Below are the code and all the weights of a small trained network. Each question names an input and a class and asks about switching units off, where a switched-off unit gives its printed mean instead of its output.

import numpy as np


def w(rows, s, z=0):
    codes = np.array(rows[::2]) - 128.0
    scale = np.full(codes.shape[1], s)
    scale[-1] = z or s
    return codes * scale


def norm(h):
    return h / np.sqrt((h * h).mean(-1, keepdims=True) + 1e-5)


def f(y):
    return y / 2 * (1 + np.tanh(0.7978845608 * (y + 0.044715 * y**3)))


def log_softmax(a):
    a = a - a.max(-1, keepdims=True)
    return a - np.log(np.exp(a).sum(-1, keepdims=True))


def net(x, mask):
    res = np.array(x, float).reshape(1, 8) / 4 @ E
    u = 0
    for l in range(2):
        y = f(norm(res) @ A[l][:, :-1].T + A[l][:, -1])
        res = res + np.where(mask[u : u + 12], y, B[l][:, -1]) @ B[l][:, :-1]
        u += 12
    return log_softmax(norm(res)[-1] @ U[:, :-1].T + U[:, -1])


A, B = {}, {}
E = w([
[128,129,127,129,128,127,129,128],'x0',
[145,99,182,126,188,147,79,129],'x1',
[127,130,126,126,129,128,128,129],'x2',
[53,76,155,45,115,147,131,20],'x3',
[158,107,164,143,98,250,190,140],'x4',
[255,131,75,103,80,151,72,24],'x5',
[108,81,45,234,190,170,145,71],'x6',
[52,212,174,156,46,190,57,95],'x7',
],0.0082)
A[0] = w([
[99,200,59,137,59,108,188,128,125],'0.n0',
[78,157,121,143,170,139,147,211,157],'0.n1',
[155,152,211,75,84,114,142,154,46],'0.n2',
[105,131,109,208,127,154,96,106,76],'0.n3',
[151,236,117,164,110,150,87,166,119],'0.n4',
[168,157,207,53,86,117,109,187,1],'0.n5',
[230,173,121,156,105,124,96,97,178],'0.n6',
[196,79,91,100,141,109,223,148,86],'0.n7',
[61,159,98,169,120,37,1,114,140],'0.n8',
[144,117,212,160,203,153,18,135,115],'0.n9',
[123,142,156,154,81,246,139,148,97],'0.n10',
[162,116,171,124,119,216,187,141,76],'0.n11',
],0.011,0.0087)
B[0] = w([
[183,99,206,176,96,81,182,91,202],'0.n0',
[124,73,88,125,102,99,45,162,223],'0.n1',
[95,203,80,134,142,75,115,79,167],'0.n2',
[121,190,104,155,163,91,83,69,157],'0.n3',
[145,94,166,162,173,124,70,150,194],'0.n4',
[108,231,90,135,133,6,107,85,168],'0.n5',
[114,80,76,119,91,110,69,170,246],'0.n6',
[163,146,235,118,214,132,41,126,216],'0.n7',
[197,167,152,74,151,233,179,187,255],'0.n8',
[166,91,167,191,53,98,225,101,187],'0.n9',
[199,172,178,69,184,192,146,184,206],'0.n10',
[137,117,48,106,102,99,164,162,181],'0.n11',
],0.013,0.0065)
A[1] = w([
[184,75,134,112,109,144,188,170,159],'1.n0',
[175,93,173,181,81,63,159,88,143],'1.n1',
[169,199,190,145,176,99,126,141,156],'1.n2',
[120,113,102,81,164,140,36,166,253],'1.n3',
[164,59,96,67,228,48,196,139,87],'1.n4',
[42,112,166,25,141,152,165,20,93],'1.n5',
[110,73,94,55,133,164,171,112,94],'1.n6',
[16,153,165,170,157,135,148,206,107],'1.n7',
[123,174,190,143,74,189,130,126,41],'1.n8',
[85,132,177,131,163,81,202,168,191],'1.n9',
[192,164,102,59,198,141,174,154,85],'1.n10',
[110,127,37,245,232,193,153,84,104],'1.n11',
],0.011,0.0059)
B[1] = w([
[82,154,97,147,93,101,172,93,210],'1.n0',
[88,113,157,141,102,140,188,69,164],'1.n1',
[101,110,121,124,174,150,166,70,219],'1.n2',
[41,102,128,129,125,140,161,114,254],'1.n3',
[187,182,188,116,84,204,100,141,199],'1.n4',
[122,92,113,217,190,42,125,209,165],'1.n5',
[124,93,92,172,132,105,135,181,147],'1.n6',
[193,80,79,40,72,158,111,92,153],'1.n7',
[158,95,170,135,180,160,95,109,152],'1.n8',
[166,132,79,161,128,142,115,57,177],'1.n9',
[86,196,89,165,134,157,189,161,192],'1.n10',
[123,239,142,63,100,6,106,107,170],'1.n11',
],0.015,0.01)
U = w([
[110,249,115,59,136,27,93,87,110],'0',
[170,168,69,87,149,194,198,197,147],'1',
[195,126,248,84,218,228,61,138,72],'2',
[215,71,163,180,57,79,240,32,69],'3',
[113,22,5,55,27,153,34,119,77],'4',
[104,78,124,249,173,46,102,248,88],'5',
[21,131,128,166,115,139,138,96,246],'6',
],0.015,0.014)

Each question gives the input, the list of numbers given to net, and the class t.
The units are the neurons (one row each of A and B). Each row of codes is followed by its name. A weight is (code - 128) times the scale printed after its matrix; where a second scale follows, it is the last column's (A, B and U).
mask holds one flag per neuron, layer by layer. A switched-off neuron (its flag False) gives its mean, the last column of its row in B, instead of its output. The means were averaged over made-up inputs and are rounded, as every weight is.
A unit's drop is (log p(t) with every unit on - log p(t) with that unit switched off) / (log p(t) with every unit on - log p(t) with every unit switched off).
The circuit of an input: a set's keep is (log p(t) with only the set's units on - log p(t) with every unit switched off) / (log p(t) with every unit on - log p(t) with every unit switched off). Starting from the 12 units with the biggest drops (on a tie, the unit counted first), units are removed one at a time, each time the one whose removal leaves the highest keep (on an exact tie, the one counted first), for as long as the keep stays at least 0.8.
circuit, biggest first: the units of the circuit, biggest drop first
unit that matters most: the unit with the biggest drop
k most important neurons: the k neurons with the biggest drops, biggest first
k most important neurons of layer l: the k neurons of layer l with the biggest drops, biggest first
input [3,-5,4,-7,-4,1,-2,4], class 5: circuit, biggest first => (0.n4)
input [2,4,-7,3,8,8,-3,8], class 1: circuit, biggest first => (0.n10 0.n7)
input [3,-6,6,5,5,0,6,1], class 0: 2 most important neurons of layer 1 => (1.n11 1.n3)
input [-4,5,8,-8,5,5,0,-7], class 5: 2 most important neurons of layer 1 => (1.n3 1.n7)
input [8,5,5,-5,0,3,2,0], class 3: 2 most important neurons => (0.n9 1.n1)
input [5,7,0,-2,3,-2,8,-4], class 0: 2 most important neurons => (1.n11 0.n0)
input [-7,5,4,4,8,-7,6,7], class 1: 4 most important neurons => (0.n10 0.n11 0.n7 0.n6)
input [-8,-4,-8,-6,-3,-8,1,-8], class 2: 3 most important neurons => (0.n7 1.n4 0.n6)
input [-6,-4,6,1,6,5,8,6], class 0: 3 most important neurons => (1.n11 0.n8 0.n3)
input [1,6,-4,-4,-5,-7,1,2], class 4: 4 most important neurons => (0.n1 0.n0 1.n7 0.n10)
input [3,-1,1,4,4,7,7,7], class 0: 2 most important neurons => (0.n3 1.n11)
input [4,-2,5,-7,1,8,4,-2], class 4: 3 most important neurons => (0.n6 1.n5 1.n10)
input [7,2,6,-1,6,3,5,7], class 2: 2 most important neurons of layer 1 => (1.n8 1.n0)
input [-8,-2,-4,-5,8,-6,-8,-8], class 0: unit that matters most => 0.n5
input [-2,-8,-7,-5,-2,-8,4,-3], class 3: circuit, biggest first => (0.n0 1.n7)
input [-3,8,-3,-7,-7,-1,2,1], class 3: 3 most important neurons => (0.n9 0.n10 1.n0)
input [1,-8,-7,-1,-8,-5,0,-3], class 1: 4 most important neurons => (0.n8 0.n9 1.n10 1.n4)
input [8,-4,-3,6,-6,6,-3,-4], class 1: 2 most important neurons of layer 0 => (0.n1 0.n8)
input [6,8,-1,8,4,-7,0,7], class 3: 3 most important neurons of layer 0 => (0.n9 0.n7 0.n8)
input [-6,-1,4,-4,4,2,-6,-4], class 0: circuit, biggest first => (0.n5)
input [-3,-7,1,5,4,-7,-1,2], class 3: circuit, biggest first => (0.n0 1.n3)
input [-7,4,-6,-3,-3,-7,7,-1], class 0: 3 most important neurons => (1.n11 0.n6 0.n3)
input [7,-3,-4,-3,2,-5,-3,-6], class 2: 3 most important neurons => (0.n7 0.n6 1.n4)
